Here is a tiny trained network, its code and every weight. The questions are about switching its units off for an input and a class, where a switched-off unit gives its printed mean instead of its output.

import numpy as np


def w(rows, s, z=0):
    codes = np.array(rows[::2]) - 128.0
    scale = np.full(codes.shape[1], s)
    scale[-1] = z or s
    return codes * scale


def f(y):
    return np.maximum(y, 0)


def log_softmax(a):
    a = a - a.max(-1, keepdims=True)
    return a - np.log(np.exp(a).sum(-1, keepdims=True))


def net(x, mask):
    res = np.array(x, float).reshape(1, 5) / 4 @ E
    y = f(res @ A[0][:, :-1].T + A[0][:, -1])
    res = res + np.where(mask, y, B[0][:, -1]) @ B[0][:, :-1]
    return log_softmax(res[-1] @ U[:, :-1].T + U[:, -1])


A, B = {}, {}
E = w([
[155,118,118,41,119,223,42,167,158,105,156,162],'x0',
[119,233,46,160,158,148,100,216,107,158,152,125],'x1',
[160,125,117,127,241,102,77,74,103,164,164,173],'x2',
[247,139,117,189,91,122,81,127,197,194,111,111],'x3',
[94,144,220,134,162,156,126,175,157,202,155,137],'x4',
],0.011)
A[0] = w([
[136,129,146,157,6,143,155,193,148,118,123,103,89],'neuron 0',
[125,134,111,195,144,70,174,104,124,145,112,98,151],'neuron 1',
[168,112,103,135,235,120,92,81,125,152,125,138,89],'neuron 2',
[196,125,26,155,83,103,116,82,130,103,112,129,122],'neuron 3',
[158,133,134,141,178,108,100,98,126,146,160,142,72],'neuron 4',
[193,140,133,169,105,124,105,131,150,170,126,125,113],'neuron 5',
[131,113,122,95,154,173,91,130,130,103,133,122,60],'neuron 6',
[164,93,166,125,111,117,123,79,145,145,146,122,75],'neuron 7',
[135,131,83,117,115,124,132,115,113,102,141,125,22],'neuron 8',
[140,157,247,159,142,139,121,183,142,200,131,135,111],'neuron 9',
[111,114,80,106,128,120,137,107,111,88,126,128,131],'neuron 10',
[164,184,61,174,115,129,109,175,144,173,134,123,78],'neuron 11',
[162,85,163,134,95,126,113,95,134,129,136,127,3],'neuron 12',
[212,114,121,165,79,126,97,114,157,162,119,114,69],'neuron 13',
[132,79,181,114,98,130,127,78,144,121,113,132,142],'neuron 14',
[128,121,117,155,130,100,151,114,122,166,139,113,58],'neuron 15',
[192,108,95,58,91,170,72,161,144,144,131,142,104],'neuron 16',
[67,169,91,113,175,131,140,156,111,113,135,128,147],'neuron 17',
[168,110,162,129,96,122,126,83,141,130,128,130,156],'neuron 18',
[131,147,123,169,107,96,172,120,142,137,128,141,13],'neuron 19',
[142,146,119,166,117,91,152,122,98,163,120,125,65],'neuron 20',
[118,177,74,154,139,130,122,176,118,141,144,125,91],'neuron 21',
],0.015,0.0038)
B[0] = w([
[119,197,55,104,46,104,131,75,104,186,77,138,237],'neuron 0',
[166,165,136,146,125,159,75,129,163,48,190,144,216],'neuron 1',
[110,191,69,97,37,115,151,99,111,158,73,124,224],'neuron 2',
[116,22,117,107,164,139,119,73,206,194,169,84,229],'neuron 3',
[118,159,95,127,62,126,125,115,119,171,93,131,188],'neuron 4',
[94,100,173,109,99,103,170,131,94,115,184,139,209],'neuron 5',
[130,144,145,177,119,126,119,112,150,78,156,121,193],'neuron 6',
[150,133,127,148,164,126,136,184,97,138,87,127,187],'neuron 7',
[93,82,137,123,154,164,99,117,147,176,87,133,159],'neuron 8',
[115,9,101,108,164,146,110,57,204,166,169,84,245],'neuron 9',
[118,84,155,114,136,120,153,131,142,187,167,110,186],'neuron 10',
[172,132,155,133,184,97,165,240,70,124,94,135,240],'neuron 11',
[113,138,107,142,191,164,142,166,132,125,50,134,175],'neuron 12',
[83,107,182,115,93,110,182,148,64,108,167,150,217],'neuron 13',
[179,128,139,145,173,102,140,206,97,129,127,135,222],'neuron 14',
[102,157,134,148,132,153,95,116,136,96,122,128,162],'neuron 15',
[135,186,134,174,145,151,74,91,169,42,172,135,250],'neuron 16',
[154,96,180,127,119,83,177,182,84,121,164,135,212],'neuron 17',
[171,154,134,108,170,111,105,177,117,132,104,125,188],'neuron 18',
[102,160,128,134,132,175,85,109,122,103,125,149,165],'neuron 19',
[127,156,138,146,141,137,113,112,161,69,139,129,173],'neuron 20',
[161,123,116,128,191,151,101,122,142,138,24,132,214],'neuron 21',
],0.016)
U = w([
[179,142,139,151,215,133,160,221,91,128,64,146,67],'0',
[85,35,120,111,156,160,136,78,207,184,175,68,119],'1',
[99,215,155,204,108,190,73,103,165,2,186,177,60],'2',
[108,221,43,101,17,114,162,93,103,175,89,143,96],'3',
[73,101,220,117,109,105,240,176,46,98,195,173,207],'4',
[173,128,119,112,130,91,154,131,150,134,195,107,254],'5',
],0.0094,0.0058)

Each question gives the input, the list of numbers given to net, and the class t.
The units are the neurons (one row each of A and B). Each row of codes is followed by its name. A weight is (code - 128) times the scale printed after its matrix; where a second scale follows, it is the last column's (A, B and U).
mask holds one flag per neuron, in row order. A switched-off neuron (its flag False) gives its mean, the last column of its row in B, instead of its output. The means were averaged over made-up inputs and are rounded, as every weight is.
A unit's drop is (log p(t) with every unit on - log p(t) with that unit switched off) / (log p(t) with every unit on - log p(t) with every unit switched off).
The circuit of an input: a set's keep is (log p(t) with only the set's units on - log p(t) with every unit switched off) / (log p(t) with every unit on - log p(t) with every unit switched off). Starting from the 12 units with the biggest drops (on a tie, the unit counted first), units are removed one at a time, each time the one whose removal leaves the highest keep (on an exact tie, the one counted first), for as long as the keep stays at least 0.8.
units of the circuit, in order: the units of the circuit, biggest drop first
most important unit: the unit with the biggest drop
k most important neurons: the k neurons with the biggest drops, biggest first
drop when u is switched off: that unit's drop, to one decimal
input [7,-2,-6,6,6], class 2: 2 most important neurons	neuron 16; neuron 3
input [-2,4,3,1,8], class 1: units of the circuit, in order	neuron 9
input [7,-1,-7,-3,0], class 2: 3 most important neurons	neuron 16; neuron 2; neuron 6
input [1,4,-6,7,-2], class 4: 3 most important neurons	neuron 13; neuron 11; neuron 5
input [-7,5,-8,8,4], class 3: 2 most important neurons	neuron 0; neuron 16
input [-6,-5,-8,-7,7], class 3: 2 most important neurons	neuron 0; neuron 3
input [-6,3,1,-5,5], class 2: 3 most important neurons	neuron 3; neuron 1; neuron 11
input [-1,5,7,7,5], class 3: 3 most important neurons	neuron 2; neuron 4; neuron 17
input [-1,-1,2,8,-8], class 1: 2 most important neurons	neuron 3; neuron 17
input [2,-6,7,-3,-6], class 3: 3 most important neurons	neuron 2; neuron 9; neuron 11
input [4,-8,6,-3,7], class 0: 3 most important neurons	neuron 14; neuron 3; neuron 7
input [-7,-3,-6,-2,-3], class 2: drop when neuron 21 is switched off	0.0
input [3,-4,2,-4,1], class 0: drop when neuron 6 is switched off	-0.1
input [-8,2,7,-7,6], class 2: most important unit	neuron 1
input [8,6,-3,4,2], class 2: drop when neuron 16 is switched off	7.8
